Here is a tiny trained network, its code and every weight. The questions are about switching its units off for an input and a class, where a switched-off unit gives its printed mean instead of its output.

import numpy as np


def w(rows, s, z=0):
    codes = np.array(rows[::2]) - 128.0
    scale = np.full(codes.shape[1], s)
    scale[-1] = z or s
    return codes * scale


def norm(h):
    return h / np.sqrt((h * h).mean(-1, keepdims=True) + 1e-5)


def f(y):
    return y / 2 * (1 + np.tanh(0.7978845608 * (y + 0.044715 * y**3)))


def log_softmax(a):
    a = a - a.max(-1, keepdims=True)
    return a - np.log(np.exp(a).sum(-1, keepdims=True))


def net(x, mask):
    res = np.array(x, float).reshape(1, 3) / 4 @ E
    u = 0
    for l in range(4):
        y = f(norm(res) @ A[l][:, :-1].T + A[l][:, -1])
        res = res + np.where(mask[u : u + 4], y, B[l][:, -1]) @ B[l][:, :-1]
        u += 4
    return log_softmax(norm(res)[-1] @ U[:, :-1].T + U[:, -1])


A, B = {}, {}
E = w([
[103,91,101,236,91,237,175,195,40],'x0',
[142,243,119,126,70,225,79,94,186],'x1',
[62,205,111,42,142,101,31,205,2],'x2',
],0.0042)
A[0] = w([
[151,145,162,50,255,149,105,65,115,255],'L0N1',
[190,102,145,157,58,120,147,67,153,23],'L0N2',
[141,154,36,86,139,58,105,144,167,101],'L0N3',
[221,98,184,167,114,127,196,11,94,63],'L0N4',
],0.0047,0.0017)
B[0] = w([
[137,168,166,161,136,209,189,185,71,252],'L0N1',
[156,143,19,3,128,172,139,141,51,185],'L0N2',
[127,91,38,181,176,152,45,157,172,182],'L0N3',
[194,80,53,128,160,188,40,171,175,231],'L0N4',
],0.0051,0.0026)
A[1] = w([
[97,44,94,114,158,81,158,136,115,92],'L1N1',
[94,149,249,99,86,127,206,135,139,4],'L1N2',
[176,78,169,162,65,1,142,137,108,91],'L1N3',
[186,110,137,109,112,242,73,158,123,220],'L1N4',
],0.0056,0.002)
B[1] = w([
[53,225,137,51,168,139,209,115,178,168],'L1N1',
[146,102,254,88,116,96,130,95,115,102],'L1N2',
[131,107,186,131,145,125,133,153,173,139],'L1N3',
[86,115,156,120,141,91,136,100,99,254],'L1N4',
],0.0092,0.0046)
A[2] = w([
[201,181,102,92,149,10,79,136,203,99],'L2N1',
[114,197,149,86,2,235,96,73,157,4],'L2N2',
[141,171,96,163,89,233,101,134,147,177],'L2N3',
[178,140,172,124,148,32,63,124,186,81],'L2N4',
],0.0053,0.0014)
B[2] = w([
[63,176,143,181,61,167,156,168,44,237],'L2N1',
[79,102,194,61,228,126,214,231,192,250],'L2N2',
[131,184,104,70,141,2,155,178,201,229],'L2N3',
[139,128,74,235,41,137,200,148,102,160],'L2N4',
],0.0061,0.0025)
A[3] = w([
[132,205,237,156,116,179,155,143,157,203],'L3N1',
[90,171,100,244,88,104,203,160,123,41],'L3N2',
[254,102,87,177,117,133,140,116,218,248],'L3N3',
[81,142,111,107,194,180,64,84,80,255],'L3N4',
],0.0061,0.00088)
B[3] = w([
[171,14,143,158,107,112,181,69,110,222],'L3N1',
[172,254,225,196,65,92,96,97,107,254],'L3N2',
[93,148,81,97,131,151,29,187,35,244],'L3N3',
[207,47,83,152,123,150,106,77,207,231],'L3N4',
],0.0078,0.003)
U = w([
[58,147,165,69,201,113,224,204,150,246],'0',
[127,136,11,90,149,173,34,180,69,165],'1',
[144,200,183,212,29,116,145,97,58,63],'2',
[175,39,147,135,136,131,133,9,174,39],'3',
],0.012,0.0013)

Each question gives the input, the list of numbers given to net, and the class t.
The units are the neurons (one row each of A and B). Each row of codes is followed by its name. A weight is (code - 128) times the scale printed after its matrix; where a second scale follows, it is the last column's (A, B and U).
mask holds one flag per neuron, layer by layer. A switched-off neuron (its flag False) gives its mean, the last column of its row in B, instead of its output. The means were averaged over made-up inputs and are rounded, as every weight is.
A unit's drop is (log p(t) with every unit on - log p(t) with that unit switched off) / (log p(t) with every unit on - log p(t) with every unit switched off).
The circuit of an input: a set's keep is (log p(t) with only the set's units on - log p(t) with every unit switched off) / (log p(t) with every unit on - log p(t) with every unit switched off). Starting from the 12 units with the biggest drops (on a tie, the unit counted first), units are removed one at a time, each time the one whose removal leaves the highest keep (on an exact tie, the one counted first), for as long as the keep stays at least 0.8.
units of the circuit, in order: the units of the circuit, biggest drop first
unit that matters most: the unit with the biggest drop
top k neurons: the k neurons with the biggest drops, biggest first
top k neurons in layer l: the k neurons of layer l with the biggest drops, biggest first
drop of u: that unit's drop, to one decimal
input [-7,5,-8], class 1: top 2 neurons	L3N3; L0N2
input [8,6,-8], class 1: units of the circuit, in order	L3N3; L0N4
input [-7,8,4], class 0: top 3 neurons	L2N2; L0N1; L3N2
input [7,-4,0], class 2: units of the circuit, in order	L3N2
input [-5,4,4], class 2: top 3 neurons	L0N2; L1N1; L2N1
input [0,3,-3], class 3: top 2 neurons	L0N2; L1N4
input [-1,0,1], class 3: top 4 neurons	L3N4; L0N1; L2N4; L2N1
input [-7,-6,1], class 2: top 2 neurons	L2N4; L2N1
input [-7,-6,-5], class 2: top 3 neurons	L2N1; L2N4; L2N2
input [-2,-1,0], class 3: top 2 neurons	L0N1; L3N4
input [-3,0,2], class 3: top 2 neurons	L0N1; L3N4
input [-4,-1,3], class 2: top 2 neurons in layer 0	L0N2; L0N4
input [-7,7,6], class 0: top 3 neurons in layer 3	L3N2; L3N3; L3N1
input [1,-3,2], class 3: unit that matters most	L3N1
input [7,8,-6], class 0: top 2 neurons	L2N2; L2N3
input [0,-3,-2], class 3: top 4 neurons	L2N3; L2N2; L0N4; L1N1
input [-2,2,-4], class 1: top 2 neurons	L1N1; L3N3
input [3,-3,0], class 3: top 2 neurons in layer 0	L0N2; L0N3
input [6,4,4], class 2: top 2 neurons in layer 1	L1N1; L1N4
input [5,8,3], class 0: unit that matters most	L2N2
input [4,8,3], class 0: drop of L2N2	0.8
input [-3,-4,-7], class 1: drop of L0N4	0.2
input [5,4,-7], class 1: drop of L3N3	0.4
